Below is a small trained network, with its code and all its weights. Each question gives an input and a class and asks what happens when units are switched off, that is, made to give their printed mean instead of their output.

import numpy as np


def w(rows, s, z=0):
    codes = np.array(rows[::2]) - 128.0
    scale = np.full(codes.shape[1], s)
    scale[-1] = z or s
    return codes * scale


def norm(h):
    return h / np.sqrt((h * h).mean(-1, keepdims=True) + 1e-5)


def f(y):
    return y / 2 * (1 + np.tanh(0.7978845608 * (y + 0.044715 * y**3)))


def log_softmax(a):
    a = a - a.max(-1, keepdims=True)
    return a - np.log(np.exp(a).sum(-1, keepdims=True))


def net(x, mask):
    res = np.array(x, float).reshape(1, 2) / 4 @ E
    u = 0
    for l in range(3):
        y = f(norm(res) @ A[l][:, :-1].T + A[l][:, -1])
        res = res + np.where(mask[u : u + 9], y, B[l][:, -1]) @ B[l][:, :-1]
        u += 9
    return log_softmax(norm(res)[-1] @ U[:, :-1].T + U[:, -1])


A, B = {}, {}
E = w([
[162,115,216,41,255,166],'x0',
[155,189,177,53,60,214],'x1',
],0.0096)
A[0] = w([
[63,76,126,149,153,55,89],'L0N1',
[158,232,171,141,96,157,255],'L0N2',
[206,171,199,89,95,130,93],'L0N3',
[205,138,173,98,232,91,71],'L0N4',
[96,185,164,116,153,115,29],'L0N5',
[126,205,230,180,202,80,115],'L0N6',
[65,148,100,198,130,82,113],'L0N7',
[105,2,69,56,159,34,34],'L0N8',
[168,118,136,89,168,87,153],'L0N9',
],0.0068,0.0016)
B[0] = w([
[198,166,151,61,163,169,208],'L0N1',
[67,182,127,108,145,78,239],'L0N2',
[139,167,141,176,62,84,214],'L0N3',
[27,31,104,120,85,154,254],'L0N4',
[215,130,114,185,130,18,122],'L0N5',
[134,132,123,248,159,145,177],'L0N6',
[115,87,101,101,60,161,224],'L0N7',
[153,254,166,65,53,37,212],'L0N8',
[110,145,134,191,50,138,169],'L0N9',
],0.0064,0.0038)
A[1] = w([
[96,213,115,186,87,112,137],'L1N1',
[211,155,160,82,178,121,84],'L1N2',
[160,146,137,81,128,108,113],'L1N3',
[143,167,239,144,220,71,179],'L1N4',
[147,123,64,146,254,25,164],'L1N5',
[21,177,151,154,119,152,4],'L1N6',
[113,112,176,205,95,93,43],'L1N7',
[43,142,159,123,88,110,63],'L1N8',
[123,35,48,82,149,98,73],'L1N9',
],0.0084,0.0029)
B[1] = w([
[125,71,143,179,254,158,254],'L1N1',
[99,67,82,164,100,25,150],'L1N2',
[220,83,50,145,97,161,144],'L1N3',
[124,89,86,179,91,174,246],'L1N4',
[141,248,188,97,166,123,226],'L1N5',
[208,94,113,95,96,109,164],'L1N6',
[174,102,216,177,123,91,136],'L1N7',
[198,66,192,59,167,68,189],'L1N8',
[203,174,138,36,170,135,163],'L1N9',
],0.0066,0.0047)
A[2] = w([
[123,114,167,88,236,150,184],'L2N1',
[134,254,109,175,202,62,16],'L2N2',
[107,195,195,73,96,151,143],'L2N3',
[145,241,151,86,100,112,110],'L2N4',
[55,100,160,170,154,160,16],'L2N5',
[45,88,104,89,182,63,196],'L2N6',
[148,93,179,166,144,8,40],'L2N7',
[168,92,14,77,100,149,251],'L2N8',
[111,151,75,229,114,67,239],'L2N9',
],0.0097,0.0016)
B[2] = w([
[53,59,77,190,40,125,253],'L2N1',
[181,218,165,82,95,113,247],'L2N2',
[155,188,72,169,189,71,244],'L2N3',
[127,204,184,75,162,120,249],'L2N4',
[116,139,90,174,122,154,166],'L2N5',
[160,196,138,80,108,190,176],'L2N6',
[254,93,119,29,187,95,202],'L2N7',
[162,52,136,126,151,92,215],'L2N8',
[37,150,162,158,131,205,244],'L2N9',
],0.0086,0.0049)
U = w([
[138,245,126,117,161,144,181],'0',
[3,65,98,198,119,228,227],'1',
[193,12,100,97,165,111,2],'2',
],0.013,0.0027)

Each question gives the input, the list of numbers given to net, and the class t.
The units are the neurons (one row each of A and B). Each row of codes is followed by its name. A weight is (code - 128) times the scale printed after its matrix; where a second scale follows, it is the last column's (A, B and U).
mask holds one flag per neuron, layer by layer. A switched-off neuron (its flag False) gives its mean, the last column of its row in B, instead of its output. The means were averaged over made-up inputs and are rounded, as every weight is.
A unit's drop is (log p(t) with every unit on - log p(t) with that unit switched off) / (log p(t) with every unit on - log p(t) with every unit switched off).
The circuit of an input: a set's keep is (log p(t) with only the set's units on - log p(t) with every unit switched off) / (log p(t) with every unit on - log p(t) with every unit switched off). Starting from the 12 units with the biggest drops (on a tie, the unit counted first), units are removed one at a time, each time the one whose removal leaves the highest keep (on an exact tie, the one counted first), for as long as the keep stays at least 0.8.
units of the circuit, in order: the units of the circuit, biggest drop first
most important unit: the unit with the biggest drop
k most important neurons: the k neurons with the biggest drops, biggest first
top k neurons in layer l: the k neurons of layer l with the biggest drops, biggest first
drop of u: that unit's drop, to one decimal
input [5,-6], class 0: most important unit : L1N5
input [-1,-3], class 2: units of the circuit, in order : (L0N7 L2N8 L0N1)
input [-8,7], class 1: 4 most important neurons : (L1N5 L0N8 L0N1 L1N1)
input [-8,-8], class 0: top 2 neurons in layer 2 : (L2N1 L2N2)
input [0,0], class 2: 4 most important neurons : (L0N5 L0N1 L1N6 L0N6)
input [-3,-3], class 2: top 3 neurons in layer 1 : (L1N9 L1N5 L1N4)
input [8,7], class 1: 4 most important neurons : (L0N8 L1N5 L2N1 L2N2)
input [7,-5], class 1: 2 most important neurons : (L0N4 L2N1)
input [3,-1], class 2: 3 most important neurons : (L0N4 L0N9 L2N7)
input [0,3], class 2: 2 most important neurons : (L1N5 L1N1)
input [-4,0], class 1: top 2 neurons in layer 2 : (L2N9 L2N7)
input [8,-8], class 0: 3 most important neurons : (L1N5 L0N8 L2N2)
input [6,-7], class 0: 2 most important neurons : (L1N5 L0N8)
input [6,-4], class 1: units of the circuit, in order : (L2N1)
input [-3,0], class 2: 2 most important neurons : (L0N6 L0N3)
input [2,0], class 2: 2 most important neurons : (L0N4 L2N7)
input [-2,3], class 2: top 2 neurons in layer 1 : (L1N8 L1N1)
input [-2,-4], class 0: drop of L0N4 : 1.6
input [0,2], class 2: drop of L1N1 : 0.1
input [3,-5], class 0: units of the circuit, in order : (L1N5)
input [2,-1], class 2: drop of L0N4 : 1.8
